Here is a tiny trained network, its code and every weight. The questions are about switching its units off for an input and a class, where a switched-off unit gives its printed mean instead of its output.

import numpy as np


def w(rows, s, z=0):
    codes = np.array(rows[::2]) - 128.0
    scale = np.full(codes.shape[1], s)
    scale[-1] = z or s
    return codes * scale


def f(y):
    return y / 2 * (1 + np.tanh(0.7978845608 * (y + 0.044715 * y**3)))


def log_softmax(a):
    a = a - a.max(-1, keepdims=True)
    return a - np.log(np.exp(a).sum(-1, keepdims=True))


def net(x, mask):
    res = np.array(x, float).reshape(1, 6) / 4 @ E
    y = f(res @ A[0][:, :-1].T + A[0][:, -1])
    res = res + np.where(mask, y, B[0][:, -1]) @ B[0][:, :-1]
    return log_softmax(res[-1] @ U[:, :-1].T + U[:, -1])


A, B = {}, {}
E = w([
[57,68,183,9,82,113,156],'x0',
[142,123,193,160,65,254,77],'x1',
[218,176,199,144,57,34,184],'x2',
[18,199,160,205,115,90,129],'x3',
[136,157,206,135,218,197,184],'x4',
[113,182,47,108,66,194,238],'x5',
],0.0083)
A[0] = w([
[54,106,61,103,188,187,85,74],'n0',
[72,159,151,152,119,121,125,55],'n1',
[58,192,132,188,93,117,143,115],'n2',
[59,84,164,61,71,151,162,3],'n3',
[122,128,190,138,223,178,195,120],'n4',
[250,99,118,93,104,123,159,181],'n5',
[170,133,59,240,131,161,102,51],'n6',
[171,120,204,158,41,148,92,119],'n7',
[105,108,45,126,72,117,29,80],'n8',
[116,145,93,134,95,162,202,40],'n9',
[184,73,76,79,158,183,137,147],'n10',
[88,113,127,139,91,239,50,59],'n11',
[94,105,65,95,216,57,153,224],'n12',
[132,103,58,139,2,70,79,96],'n13',
[116,160,81,123,86,169,191,36],'n14',
[179,168,85,188,138,158,103,70],'n15',
[124,142,71,144,96,167,196,26],'n16',
[20,170,164,158,126,97,132,249],'n17',
[118,107,182,148,165,94,49,208],'n18',
[190,172,217,123,35,140,144,152],'n19',
[165,160,82,190,163,125,126,86],'n20',
],0.0093,0.0022)
B[0] = w([
[163,229,92,164,100,26,83,227],'n0',
[160,127,141,77,106,199,107,171],'n1',
[217,157,129,96,75,230,81,224],'n2',
[18,109,189,17,119,53,127,211],'n3',
[79,191,170,164,190,150,176,234],'n4',
[166,189,134,109,99,172,83,241],'n5',
[82,110,158,2,143,88,136,222],'n6',
[188,105,90,139,148,70,178,217],'n7',
[106,178,208,155,201,179,179,198],'n8',
[190,61,169,178,204,64,62,190],'n9',
[204,183,161,95,91,181,106,215],'n10',
[162,108,27,182,90,48,229,233],'n11',
[183,111,51,133,110,114,186,243],'n12',
[95,187,196,172,215,186,180,242],'n13',
[200,51,181,186,207,59,48,199],'n14',
[9,97,171,37,99,111,160,199],'n15',
[162,64,169,146,166,78,90,192],'n16',
[232,131,116,80,97,168,122,254],'n17',
[186,83,152,129,151,93,85,216],'n18',
[124,159,73,145,119,35,167,247],'n19',
[54,81,122,18,78,63,138,190],'n20',
],0.0081)
U = w([
[169,9,172,181,193,101,1,156],'0',
[53,93,145,33,83,111,125,165],'1',
[143,192,70,172,84,84,134,252],'2',
[96,197,186,181,199,186,177,126],'3',
[168,88,22,157,90,108,217,140],'4',
[196,172,135,93,56,221,34,32],'5',
[90,74,101,147,84,185,110,101],'6',
[93,53,116,161,98,225,107,9],'7',
],0.0093,0.0029)

Each question gives the input, the list of numbers given to net, and the class t.
The units are the neurons (one row each of A and B). Each row of codes is followed by its name. A weight is (code - 128) times the scale printed after its matrix; where a second scale follows, it is the last column's (A, B and U).
mask holds one flag per neuron, in row order. A switched-off neuron (its flag False) gives its mean, the last column of its row in B, instead of its output. The means were averaged over made-up inputs and are rounded, as every weight is.
A unit's drop is (log p(t) with every unit on - log p(t) with that unit switched off) / (log p(t) with every unit on - log p(t) with every unit switched off).
The circuit of an input: a set's keep is (log p(t) with only the set's units on - log p(t) with every unit switched off) / (log p(t) with every unit on - log p(t) with every unit switched off). Starting from the 12 units with the biggest drops (on a tie, the unit counted first), units are removed one at a time, each time the one whose removal leaves the highest keep (on an exact tie, the one counted first), for as long as the keep stays at least 0.8.
units of the circuit, in order: the units of the circuit, biggest drop first
most important unit: the unit with the biggest drop
top k neurons: the k neurons with the biggest drops, biggest first
input [-5,-4,3,6,5,-2], class 5: most important unit : n2
input [5,-5,7,8,-6,4], class 5: units of the circuit, in order : [n2; n17]
input [7,8,-8,-6,-3,-3], class 2: units of the circuit, in order : [n11; n0; n10]
input [0,-4,7,8,-3,8], class 0: units of the circuit, in order : [n14; n9]
input [-7,6,5,-3,2,5], class 1: units of the circuit, in order : [n15; n6]
input [-7,3,-5,-1,-2,-4], class 1: units of the circuit, in order : [n6; n15]
input [-2,-3,4,-2,-5,1], class 3: units of the circuit, in order : [n13; n11]
input [-1,-1,-7,4,1,1], class 2: top 2 neurons : [n0; n7]
input [-6,-1,-1,-5,-8,3], class 3: units of the circuit, in order : [n13; n8]
input [6,-2,6,7,-4,4], class 5: top 2 neurons : [n2; n17]
input [0,0,-7,4,-5,-2], class 2: top 2 neurons : [n0; n11]
input [-4,-6,7,-8,6,7], class 5: top 3 neurons : [n5; n10; n11]
input [-5,7,8,4,7,3], class 2: top 4 neurons : [n19; n13; n7; n8]
input [-4,2,7,3,6,-4], class 2: most important unit : n19
input [-2,-4,-5,-5,-6,3], class 3: units of the circuit, in order : [n8; n13]
input [-6,4,-8,-4,-7,2], class 2: top 4 neurons : [n11; n0; n3; n4]
input [-4,5,-7,1,3,0], class 2: top 3 neurons : [n0; n11; n12]
input [2,-4,-3,-7,-6,-6], class 5: top 2 neurons : [n10; n14]
input [3,4,8,-2,4,-7], class 2: top 4 neurons : [n19; n14; n9; n16]
input [2,-6,3,6,-6,1], class 3: units of the circuit, in order : [n13]
input [-8,7,2,-8,5,-6], class 1: top 3 neurons : [n15; n6; n20]
input [-8,-4,-8,6,-7,5], class 1: top 3 neurons : [n6; n20; n15]
